Each row has a name. After each piece below comes the name of the row it's from, unless a question asks for something else. Each question is about the rows just above it.

[105  66 156  76 120 219] = namuv
[120  66 217  76 105 156] = Zoki
[120 156 105 218  76  66] = tutok
[112 139 114 105 105 154] = Megi
[120 219  76 156  66 105] is which row reordered? : namuv
[ 66  76 218 105 156 120] is which row reordered? : tutok
Put [ 66  76 105 120 156 219] back in order: which row is it? : namuv
[ 66 120 156 105 218  76] is which row reordered? : tutok
Put [219 120  76 156  66 105] back in order: which row is it? : namuv
Put [ 66  76 105 120 156 218] back in order: which row is it? : tutok

[127 130 126 122 128 125 124 126 125 129 127 121 126 125 127 127 126 124
 130 125 127 123 127 129 129 126 125 125 127 123 126 126 127 121 128 129
 123 126 129 130 126 129 127 122 124 126 130 130 125 127 127 127 124 126
 125 128 126 128 122] : felo
[124 123 132 131 129 134 134 126 132 129 132 132 132 128 129 123 133 127
 131 131 124 132 131 123 129 132 126 126 122 124 127 126 134 129 130 125
 126 122 130 132 125 122 129 124 133 124 127 126 122 127 127 130 129 129
 127 125 133 123 128] : bug
[131 186 123  92 148 121 114 132 111 171 131  70 113 102 155 149 114 101
 183 134 151  82 155 171 170 134 116 119 149  92 117 139 150  78 145 169
  96 127 177 183 144 168 156  80 102 120 187 185 106 147 130 156  96 113
 111 144 134 167  83] : kazo
[117  78 131 138 100 114 122 101 103  80  94 144 121 110 119 111 112 111
  78 133 126 127 122  80 110  94 104 107 128 119 100 125 125 145 112 109
 131  91 101  93 128  79 123 130 153 100  79  78 109 130 120 123 114 121
 104  88 136 112 144] : fis
[129 127 128 129 128 127 127 130 128 128 128 127 128 130 128 127 129 127
 129 127 127 129 128 128 128 128 126 130 126 126 130 128 127 128 126 128
 129 128 127 127 128 127 128 128 129 126 127 127 130 125 128 127 125 129
 128 126 129 129 128] : zug
[161 120 161  86 156  80  81  83 120 100 135 106 155 123 109  91 147  96
 112 105 119 114 120 100 128  88  88  82 135  97 127  97 150  94 161 144
  84 112 137 125 110  99 124 105 147 133 124 117 130 139 161 131 104 155
  95 137 151 123  91] : Gosi
[116 127 113 136 119 139 138 141 135 135 130 133 120 134 123 132 124 140
 130 124 120 134 119 135 119 141 142 141 115 139 133 128 112 135 115 115
 138 137 118 122 122 136 118 136 114 131 126 129 132 114 115 116 139 120
 141 129 112 120 134] : baleb
[128 130 128 126 129 127 127 128 127 129 128 125 127 127 128 128 128 127
 130 127 128 126 128 129 129 128 127 127 128 126 128 127 128 125 129 129
 126 128 129 129 128 129 128 126 127 128 130 130 127 128 128 128 127 127
 127 129 128 129 126] : mem
[115  57 122 177  97 145 152 133 155  82 127 203 141 165  90 104 143 170
  62 116 107 190  87  82  68 131 153 149  91 181 146 113  89 194  98  67
 173 137  59  56 103  86  86 193 148 141  55  59 158  93 116  83 176 141
 159 110 108  72 187] : rezun
[126 131 125 115 128 119 118 120 121 127 125 114 123 120 125 123 123 118
 130 122 125 116 126 127 129 121 119 119 126 116 122 122 127 114 128 130
 115 123 130 130 123 127 126 115 121 123 131 130 121 126 126 127 117 123
 119 127 125 128 114] : Fav
[115  57 122 177  97 145 152 133 155  82 127 203 141 165  90 104 143 170
  62 116  92 190  87  82  68 131 153 149  91 181 146 113  89 194  98  67
 173 137  59  56 103  86  86 193 148 141  55  59 158  93 116  83 176 141
 159 110 108  72 187] : Mipi
[132 131 130 122 134 124 123 126 132 129 134 125 132 131 124 124 133 128
 130 122 124 129 124 129 127 128 127 126 125 127 133 122 128 123 132 129
 123 132 129 129 123 130 125 127 126 133 131 131 132 126 132 126 129 132
 129 134 127 126 122] : mobal
Put [114 128 125 127 119 123 117 127 126 126 121 130 131 123 121 115 126 127
 123 130 130 123 115 130 128 114 127 122 122 116 126 119 119 121 129 127
 126 116 125 122 130 118 123 123 125 120 123 114 125 127 121 120 118 119
 128 115 125 131 126] back in order: which row is it? : Fav
Which row holds these entries in another order? [126 131 126 134 122 123 129 126 127 124 126 133 133 122 127 127 132 129
 124 132 127 129 132 129 124 130 127 131 126 129 131 126 122 123 124 122
 125 134 129 123 133 125 130 132 128 132 129 130 123 128 132 132 124 125
 132 134 131 129 128] : mobal
[126 129 128 129 127 127 127 128 128 128 127 130 130 128 127 126 128 129
 128 129 129 128 126 129 129 125 128 127 128 126 128 127 127 128 129 129
 128 126 128 127 130 127 128 128 128 127 127 125 128 129 127 128 127 127
 129 126 128 130 128] is which row reordered? : mem

[180  76 149 138 105 155 114] : Tesak
[148 114 139 105  76 153 180] : Muv
[ 76 138 114 149 105 180 153] : futin
[ 76 114 180 149 154 138 105] : refu
[148 105 114 139 116 148  91] : zuki
Put [155 114 180  76 149 138 105] back in order: which row is it? : Tesak
[180  76 105 149 155 114 138] is which row reordered? : Tesak
[ 76 105 114 138 149 154 180] is which row reordered? : refu
Put [180 153  76 105 139 114 148] back in order: which row is it? : Muv
Which row holds these entries in another order? [105 138 154 149 180 114  76] : refu
Put [105 180 153  76 138 114 149] back in order: which row is it? : futin
[153 180 105 149 114 138  76] is which row reordered? : futin

[104 132 143 136 110 130 107 116 134 139 120 140 112 135 121 142 117 146
 135 113 107 119 118 118 134 118 114 125 148 139 109 159 136 109 114]  Kefo
[147 133 158 110 134 139 138 150  91 149 166  88 136 148 143 137 164 138
  97 125 116 126 102  91 127 140 139 114 113 141 116  77 102 149 169]  Kuge
[114  97 159 126 118 113 115 142  96 102 115 149  86 200 167 108 109 152
 164 172 130 134 123  81 158 176 119 120 133  79 106  83 119 138 115]  tukem
[ 97 127 166  88 138  77 147 137 149 133 139 125 148 169 143 136 138 116
 164 149 113 102 116 141 114 134  91 150 159  91 110 102 140 126 139]  zeti
[134 119 135 140 117 143 112 146 120 107 134 139 148 107 118 113 109 136
 110 125 130 118 104 132 121 109 139 142 114 135 136 159 118 114 115]  vege
[118 118 136 135 113 159 125 140 135 121 119 120 134 134 142 132 130 117
 139 114 139 114 148 107 107 109 115 104 109 110 143 112 146 118 135]  Kuzi
[120 134  97 140 132  83 147 155  85 169 111 137 158  75 124 128 130 136
  71  71 110  69 104 158 114 109 139 120 114 160 158 178 119 126  94]  Ginor
[137 112  91 159 131 149 127  93  91 138  87 131  55 169 173 123 138 155
 141 141 144 174 180  72 187 185 147  60 127 123 115  83 126 162 124]  Puzu
Which row holds these entries in another order? [104 107 107 109 109 110 112 113 114 114 115 117 118 118 118 119 120 121
 125 130 132 134 134 135 135 136 136 139 139 140 142 143 146 148 159] : vege
Which row holds these entries in another order? [162 124 137 112  91 159 131 149 127  93  91 138  87 131  55 169 173 123
 138 155 141 141 144 174 180  72 187 185 147  60 127 123 115  83 126] : Puzu
[ 77  88  91  91  97 102 102 110 113 114 116 116 125 126 127 133 134 136
 137 138 138 139 139 140 141 143 147 148 149 149 150 159 164 166 169] is which row reordered? : zeti
Put [104 107 107 109 109 110 112 113 114 114 116 117 118 118 118 119 120 121
 125 130 132 134 134 135 135 136 136 139 139 140 142 143 146 148 159] back in order: which row is it? : Kefo
[136 134 114 135 114 112 139 143 148 107 132 142 130 109 120 107 110 146
 113 121 135 136 118 159 139 134 104 118 140 117 119 118 109 115 125] is which row reordered? : vege
Which row holds these entries in another order? [106  81  96 134 152 108 133 120 164 142 119 123  79 119  97 149 115 130
  83 167 118 138 102 176 114 159 115 172 113 109  86 158 126 200 115] : tukem

[146  94 194 102 101]  forem
[159  92 190 101 110]  lepos
[149  94 191 101 106]  vogub
[159 101 109  92 190]  ruma
Which row holds these entries in another order? [ 94 101 106 149 191] : vogub
[110 101 190  92 159] is which row reordered? : lepos
[101 110 159  92 190] is which row reordered? : lepos

[114  96 115 138  95 107 194 105 122] = luzi
[128 141 103 167 104 127 117 115 155] = pak
[117 155 127 115 104 128 141 103 166] = Rodo
[122 143  94 148 105 130 111  94 124] = vupad
[103 104 115 117 127 128 141 155 167] is which row reordered? : pak
[105 122 114  96 115 138  95 107 194] is which row reordered? : luzi
[115 155 128 141 103 167 104 127 117] is which row reordered? : pak

[120 118 128 132 123] = Reke
[119 125 118 122 120] = pora
[126 103 104 117  97] = Babaz
[125 120 118 121 119] = bor
[124 119 121 118 120] = pepal
[129 130 121 130 120] = kime
[187  86 107 155  57] = Zoza
[123 118 120 132 127] = logud
[151 111  78 158 126] = dager
[121 120 128 130 130] = Dob
Which row holds these entries in another order? [121 119 125 120 118] : bor
Put [126 151 111  78 158] back in order: which row is it? : dager
Put [120 127 132 118 123] back in order: which row is it? : logud
Which row holds these entries in another order? [123 132 128 118 120] : Reke
[118 119 120 121 125] is which row reordered? : bor
Which row holds these entries in another order? [120 121 128 130 130] : Dob

[173 218 118 141 161  64 120 116 135] -> tekip
[123 133 109 134 139 129 149 106 121] -> raru
[146 135 101 112 149 116 126 110 118] -> laz
[151 162 117 153 150  80 135 131 114] -> zadas
[116 118 146 111 149 135 110 126 101] -> Nas
[141  64 116 161 219 173 135 120 118] -> Gupi
[106 127 146 121 142 179 171  58 149] -> Ralup
[139 123 129 121 134 149 107 109 133] -> Vene
[ 64 173 218 120 161 141 116 135 118] is which row reordered? : tekip
[106 109 121 123 129 133 134 139 149] is which row reordered? : raru
Which row holds these entries in another order? [107 123 149 109 129 121 133 139 134] : Vene
Put [101 110 111 116 118 126 135 146 149] back in order: which row is it? : Nas

[150 122 188 106 192 154 126 100  71] = kasef
[130 164 123 114 131 177 149 155 165] = rega
[100 122  71 188 106 153 192 150 126] = Rad
[113 182 179 150 126 142 115 153 131] = Lomig
[105 200  45 106 131 145 113 140 121] = samoz
[115 154  96  94 151 120 120  81  96] = nimef
[105 200  45 106 131 145 113 140 128] = vut
[192 154 126 100  71 150 122 188 106] is which row reordered? : kasef
Which row holds these entries in another order? [ 71 100 106 122 126 150 154 188 192] : kasef

[ 84 141 137  52] = lodaz
[ 56 141 136 119] = nufi
[ 57 119 136 141] = mero
[141 136  84  52] = gis
[ 84 188 191 132] = siza
Put [191 132  84 188] back in order: which row is it? : siza
Put [136 141  57 119] back in order: which row is it? : mero
Which row holds these entries in another order? [ 52 141  84 136] : gis
Put [ 56 136 141 119] back in order: which row is it? : nufi

[128 131 143 125 170 118 105 118  74 134 130 157  79 155] : bovup
[128 131 143 140 170 118 105 118  74 134 130 157  79 155] : doso
[143  98 158 135 149 173 110 123 141 136 127 132  79 106] : ner
[115 127 125 131  72 127 125 188 133 134 108 102 178 115] : murog
[110 121  97 107  65 122 146 136 171 129 126  98 161  90] : Gopiz
[107 125 110 104  86 136 143 150 123  90 111  99 130  77] : suge
[136 135 106 111 173 132 143 158  79 141 123 127  98 149] : damug
[155 119 105 130  74 157 131 118 134 128 140 170 143  79] : ponuf
[154 120 127 128 105 149  99  70 133 128 129 187 123 212] : Poros
[113 128 129 169 146 141  84 128 134 126 185 132 133  88] : zeten
Which row holds these entries in another order? [ 79  98 106 111 123 127 132 135 136 141 143 149 158 173] : damug
[ 88 133 132 185 126 134 128  84 141 146 169 129 128 113] is which row reordered? : zeten
Which row holds these entries in another order? [129 126  98 161  90 110 121  97 107  65 122 146 136 171] : Gopiz
Put [ 79 143 170 140 128 134 118 131 157  74 130 105 119 155] back in order: which row is it? : ponuf
[131 118 134 105 128  79  74 170 143 155 140 157 130 118] is which row reordered? : doso

[ 95  77 115 115 128  95 100 150 169 143 118  64 150 184  69  83 122  48] : tal
[ 48 150  69 184 143 122 115  99  83  64  77 118 128 150  95 169  95 115] : Bem
[ 95 115  48  77  83 101 143  95 118  64  69 150 150 115 184 169 122 128] : Fezo
[150 115  95 100  95 118  69 184 150  48  64 115 169 122 127  83 143  77] : kefu
Which row holds these entries in another order? [ 48 122  83  69 184 150  64 118 143 169 150 100  95 128 115 115  77  95] : tal
Put [118  64 150 184  69  83 122  48  95  77 115 115 128  95 100 150 169 143] back in order: which row is it? : tal
Which row holds these entries in another order? [150 184  69  83 122  48  95  77 115 115 128  95 100 150 169 143 118  64] : tal
[ 48  64  69  77  83  95  95 100 115 115 118 122 128 143 150 150 169 184] is which row reordered? : tal
Which row holds these entries in another order? [ 48  64  69  77  83  95  95 101 115 115 118 122 128 143 150 150 169 184] : Fezo
[128 122 169 184 115 150 150  69  64 118  95 143 101  83  77  48 115  95] is which row reordered? : Fezo
Put [169  95 115  48 150  69 184 143 122 115  99  83  64  77 118 128 150  95] back in order: which row is it? : Bem

[134  65 136 102 187]  fofu
[119 135 107 130 120]  Mak
[ 65 102 137 134 187]  teb
[107 119 120 130 135] is which row reordered? : Mak
Which row holds these entries in another order? [ 65 102 137 187 134] : teb
Which row holds these entries in another order? [135 107 130 120 119] : Mak
Which row holds these entries in another order? [ 65 102 134 137 187] : teb
[102 136  65 187 134] is which row reordered? : fofu

[135 120 129 134 135 145 126 115 123 127 122 127 141 132 106 133 119 121
 114 127 121 116 122 120 140] : Mosin
[127 133 205 119 126 134 123 127 128 127 133 119 132 126 125 124 129 134
 127 126 175 129 130 129 124] : govu
[126 125 175 134 118 127 126 126 129 127 133 129 133 129 130 128 119 205
 134 127 127 124 124 123 132] : nalur
[133 139 109 110 142 135 159 143 139 119 115 126 118 152 118 109 115 129
 134 117 114 114 105 114 114] : zitu
[118 108 120 143 138 110 126 131 129 134 113 136 114 135 145 132 119 116
 135 117 121 125 112 119 120] : sike
[114 109 118 159 143 114 126 133 129 135 110 142 118 139 152 134 108 115
 139 114 117 119 105 114 115] : maro
[127 126 130 100 128 128 120 130 130 127 126 127 128 128 129 122 132 128
 128 128 126 126 129 128 128] : Dofe
[128 122 127 129 100 128 128 128 128 126 129 120 126 127 128 132 130 130
 128 126 129 128 127 128 127] : zesa
[128 120 126 134 131 125 129 129 128 130 128 130 127 128 130 128 127 126
 130 124 127 135 124 126 112] : tuvu
[128 127 132 128 127 130 128 126 126 100 128 129 128 129 128 130 122 130
 126 128 126 128 128 127 120] is which row reordered? : Dofe
[132 123 124 124 127 127 134 205 119 128 130 129 133 129 133 127 129 126
 126 127 118 134 175 125 126] is which row reordered? : nalur
Put [132 133 134 126 124 130 133 205 127 175 129 124 119 123 126 129 127 127
 127 134 125 128 129 118 126] back in order: which row is it? : nalur
Put [124 129 130 129 175 126 127 134 129 124 125 126 132 119 133 127 128 127
 123 134 126 119 205 133 127] back in order: which row is it? : govu
Put [115 114 105 119 117 114 139 115 108 134 152 139 118 142 110 135 129 133
 126 114 143 159 118 109 114] back in order: which row is it? : maro

[ 95 115  84 197] : Fad
[115 198  85  95] : Dep
[ 85 115  95 197] : bek
[115  96  85 198] : Fifo
Which row holds these entries in another order? [197  95 115  85] : bek
Which row holds these entries in another order? [ 85  95 115 198] : Dep
Put [197  84 115  95] back in order: which row is it? : Fad
Put [115  85  95 198] back in order: which row is it? : Dep
[ 85 198  95 115] is which row reordered? : Dep
Put [ 85  95 115 197] back in order: which row is it? : bek
Put [198 115  96  85] back in order: which row is it? : Fifo

[120  60  92 125] : Melig
[ 60  92 119 125] : buv
[170 156 104 114] : Vinaz
[ 61  78 104 118] : makun
[ 45  45 113 125] : Rig
[104 118  61  78] is which row reordered? : makun
Which row holds these entries in another order? [125 119  92  60] : buv
[ 60  92 120 125] is which row reordered? : Melig

[111 131 105 134 129  88 135]  luz
[129 167 135  81 102  65 176]  zumu
[122 126 133 153  98  49  96]  kod
[117  56  90  51 155 175 149]  Ler
[122 128 117 157  93  56 113]  seko
[117 149  56 175  51  90 154]  Nen
[ 96 151  96  99 128 126 110]  mivun
[ 39  76  92  92 100  55 151]  nize
[121 190  68 136 162  49 119]  tume
[ 90 156  98  86 130 139  99]  Lovan
Put [126  98 122  96  49 153 133] back in order: which row is it? : kod
Put [149  56 175  51  90 154 117] back in order: which row is it? : Nen

[171 123 153 100 166 104  99 118 104 111 102  97 103 101 208] : vuko
[102 123 111 118 208 172 103  99 104 153  98 100 166 102 104] : pugu
[111 123 172 102 166 102  97 153 104 100 103  99 104 208 118] : Bikis
[208 118 102 166 104  99 103 111 153 102 171 104 100 123  97] : nuvov
[131 121 116 162 114 117 161 147  98 153  98 142 160 117 134] : gode
[118 208 104  99 103 100 104 153  97 102 166 102 172 123 111] is which row reordered? : Bikis
Which row holds these entries in another order? [104 166 102 118 103 123 208 102 100  97 104 153 171 111  99] : nuvov
Put [ 97 123 100 104 171 102 153 111 103  99 104 166 102 118 208] back in order: which row is it? : nuvov
[104 111 208 123 118  99 171 166 104 102 153  97 102 103 100] is which row reordered? : nuvov
[ 97  99 100 102 102 103 104 104 111 118 123 153 166 172 208] is which row reordered? : Bikis

[127 130 130 129 131 131 128 130 126 129 130 129 128 126 129 128 127 131
 130 127 126 130 132 126 130 128 132 130 130 131 131 129 127 129 129 131
 128 131 128 128 127] : gifi
[104  76 104 103 152  64 113  57 136  91 122  65  69 109 147 147 142 136
  65  74 103 129  94  58  92 147 134 103 132 112 130  57 137 139 140 156
  99  46 138 135  91] : ref
[131 130 127 129 131 130 128 132 130 129 127 126 126 127 128 131 128 130
 132 128 131 130 131 128 130 130 131 129 128 130 130 129 127 126 129 131
 128 129 129 127 127] : favuv
Which row holds these entries in another order? [127 128 128 131 128 131 129 129 127 129 131 131 130 130 132 128 130 126
 132 130 126 127 130 131 127 128 129 126 128 129 130 129 126 130 128 131
 131 129 130 130 127] : gifi
Which row holds these entries in another order? [130 130 131 129 128 130 130 129 127 126 129 131 128 129 129 127 127 131
 130 127 129 131 130 128 132 130 129 127 126 126 127 128 131 128 130 132
 128 131 130 131 128] : favuv
Which row holds these entries in another order? [ 64 113  57 136  91 122  65  69 109 147 147 142 136  65  74 103 129  94
  58  92 147 134 103 132 112 130  57 137 139 140 156  99  46 138 135  91
 104  76 104 103 152] : ref
[128 131 131 131 127 126 128 127 129 131 130 130 130 128 126 129 130 129
 129 127 130 130 130 128 128 130 132 128 128 126 129 130 131 131 127 127
 132 129 127 131 129] is which row reordered? : favuv
Which row holds these entries in another order? [132 128 131 130 131 128 130 130 131 129 128 130 130 129 127 126 129 131
 128 129 129 127 127 131 130 127 129 131 130 128 132 130 129 127 126 126
 127 128 131 128 130] : favuv

[163 155 139 136 157 177  71 130  56 156 159] = Limek
[ 75 110  96 132 107  66  84 166 145 126 177] = Zor
[ 66  84 107 166 131 110 177 126  96 146  75] = nozer
[ 84 145 126  96  66  75 177 107 166 110 131] = fubug
[130  56 156 159 163 155 139 136 157 177  71] is which row reordered? : Limek
[ 66  75  84  96 107 110 126 131 145 166 177] is which row reordered? : fubug
[ 56  71 130 136 139 155 156 157 159 163 177] is which row reordered? : Limek
[131 110 166 107 177  75  66  96 126 145  84] is which row reordered? : fubug

